Below are the code and all the weights of a small trained network. Each question names an input and a class and asks about switching units off, where a switched-off unit gives its printed mean instead of its output.

import numpy as np


def w(rows, s, z=0):
    codes = np.array(rows[::2]) - 128.0
    scale = np.full(codes.shape[1], s)
    scale[-1] = z or s
    return codes * scale


def norm(h):
    return h / np.sqrt((h * h).mean(-1, keepdims=True) + 1e-5)


def f(y):
    return y / 2 * (1 + np.tanh(0.7978845608 * (y + 0.044715 * y**3)))


def log_softmax(a):
    a = a - a.max(-1, keepdims=True)
    return a - np.log(np.exp(a).sum(-1, keepdims=True))


def net(x, mask):
    res = np.array(x, float).reshape(1, 5) / 4 @ E
    u = 0
    for l in range(2):
        y = f(norm(res) @ A[l][:, :-1].T + A[l][:, -1])
        res = res + np.where(mask[u : u + 14], y, B[l][:, -1]) @ B[l][:, :-1]
        u += 14
    return log_softmax(norm(res)[-1] @ U[:, :-1].T + U[:, -1])


A, B = {}, {}
E = w([
[126,129,128,130],'x0',
[138,255,79,125],'x1',
[125,129,165,203],'x2',
[128,128,129,130],'x3',
[65,74,56,158],'x4',
],0.0051)
A[0] = w([
[92,98,68,117,196],'0.n1',
[142,94,144,121,53],'0.n2',
[169,141,65,54,173],'0.n3',
[104,108,169,254,252],'0.n4',
[143,165,90,102,72],'0.n5',
[144,158,200,64,6],'0.n6',
[151,145,204,85,117],'0.n7',
[167,173,106,198,119],'0.n8',
[125,86,92,185,194],'0.n9',
[221,158,182,69,128],'0.n10',
[141,113,106,105,165],'0.n11',
[150,147,169,85,90],'0.n12',
[90,81,97,196,86],'0.n13',
[121,117,155,135,123],'0.n14',
],0.0088,0.0018)
B[0] = w([
[71,252,142,123,170],'0.n1',
[156,103,87,107,130],'0.n2',
[103,141,197,100,192],'0.n3',
[102,154,156,21,253],'0.n4',
[152,31,139,145,152],'0.n5',
[88,147,164,200,168],'0.n6',
[66,168,60,199,183],'0.n7',
[173,77,195,44,165],'0.n8',
[92,188,156,142,175],'0.n9',
[53,165,107,153,225],'0.n10',
[104,169,155,108,138],'0.n11',
[43,177,168,213,155],'0.n12',
[103,171,96,141,180],'0.n13',
[110,106,33,61,137],'0.n14',
],0.0042,0.0049)
A[1] = w([
[93,114,69,132,111],'1.n1',
[2,148,145,93,164],'1.n2',
[138,138,139,12,121],'1.n3',
[66,192,129,98,64],'1.n4',
[219,196,64,161,129],'1.n5',
[123,163,184,114,240],'1.n6',
[97,145,114,131,187],'1.n7',
[107,139,132,138,81],'1.n8',
[85,55,171,126,99],'1.n9',
[144,196,119,151,196],'1.n10',
[116,74,159,168,190],'1.n11',
[94,108,26,169,142],'1.n12',
[96,57,130,167,253],'1.n13',
[113,67,113,170,157],'1.n14',
],0.0083,0.0015)
B[1] = w([
[127,214,192,159,133],'1.n1',
[213,114,181,164,254],'1.n2',
[151,66,203,168,168],'1.n3',
[132,69,136,115,207],'1.n4',
[120,44,68,1,140],'1.n5',
[190,143,87,167,188],'1.n6',
[198,156,120,183,156],'1.n7',
[121,158,127,130,137],'1.n8',
[137,137,71,79,157],'1.n9',
[93,30,53,128,169],'1.n10',
[136,175,64,99,139],'1.n11',
[161,202,137,191,134],'1.n12',
[150,173,84,109,147],'1.n13',
[151,131,87,104,127],'1.n14',
],0.0055,0.0081)
U = w([
[122,214,119,187,194],'0',
[153,82,76,41,199],'1',
[181,121,159,153,123],'2',
[156,122,154,143,171],'3',
[173,107,176,124,90],'4',
[63,104,127,126,9],'5',
[10,111,112,109,2],'6',
],0.011,0.0041)

Each question gives the input, the list of numbers given to net, and the class t.
The units are the neurons (one row each of A and B). Each row of codes is followed by its name. A weight is (code - 128) times the scale printed after its matrix; where a second scale follows, it is the last column's (A, B and U).
mask holds one flag per neuron, layer by layer. A switched-off neuron (its flag False) gives its mean, the last column of its row in B, instead of its output. The means were averaged over made-up inputs and are rounded, as every weight is.
A unit's drop is (log p(t) with every unit on - log p(t) with that unit switched off) / (log p(t) with every unit on - log p(t) with every unit switched off).
The circuit of an input: a set's keep is (log p(t) with only the set's units on - log p(t) with every unit switched off) / (log p(t) with every unit on - log p(t) with every unit switched off). Starting from the 12 units with the biggest drops (on a tie, the unit counted first), units are removed one at a time, each time the one whose removal leaves the highest keep (on an exact tie, the one counted first), for as long as the keep stays at least 0.8.
circuit, biggest first: the units of the circuit, biggest drop first
k most important neurons: the k neurons with the biggest drops, biggest first
k most important neurons of layer l: the k neurons of layer l with the biggest drops, biggest first
drop when u is switched off: that unit's drop, to one decimal
input [-2,-5,4,3,-3], class 1: 4 most important neurons => (0.n1 1.n9 0.n3 1.n11)
input [-3,2,5,2,4], class 4: 2 most important neurons => (0.n4 0.n8)
input [1,0,-5,0,-8], class 0: circuit, biggest first => (0.n7 0.n10)
input [0,5,-7,8,5], class 2: 2 most important neurons => (0.n3 1.n3)
input [4,4,7,8,6], class 2: 3 most important neurons of layer 0 => (0.n8 0.n4 0.n7)
input [0,6,-7,-2,-1], class 4: 2 most important neurons of layer 0 => (0.n3 0.n5)
input [5,-6,6,-1,5], class 1: circuit, biggest first => (1.n9 0.n4)
input [5,5,-7,-3,-1], class 4: most important neuron => (0.n3)
input [3,-4,-8,-2,4], class 4: 2 most important neurons => (0.n1 0.n7)
input [0,6,3,4,-2], class 1: 3 most important neurons => (1.n5 1.n2 0.n4)
input [4,1,0,-5,5], class 0: 2 most important neurons of layer 0 => (0.n13 0.n1)
input [-3,6,8,-3,2], class 4: 2 most important neurons of layer 1 => (1.n3 1.n9)
input [-2,8,-2,-7,-7], class 1: 2 most important neurons => (1.n5 1.n10)
input [-2,4,-6,7,7], class 0: 2 most important neurons of layer 0 => (0.n4 0.n8)
input [-7,7,-8,7,4], class 4: 3 most important neurons of layer 1 => (1.n3 1.n9 1.n11)
input [-5,-7,7,7,8], class 0: 2 most important neurons of layer 1 => (1.n12 1.n10)
input [5,-7,6,-1,2], class 1: most important neuron => (1.n9)
input [7,-8,-2,6,2], class 1: drop when 1.n9 is switched off => 0.1
input [-4,-4,2,-1,6], class 0: drop when 0.n13 is switched off => 0.2
input [-4,-8,1,6,1], class 1: drop when 1.n4 is switched off => 0.0
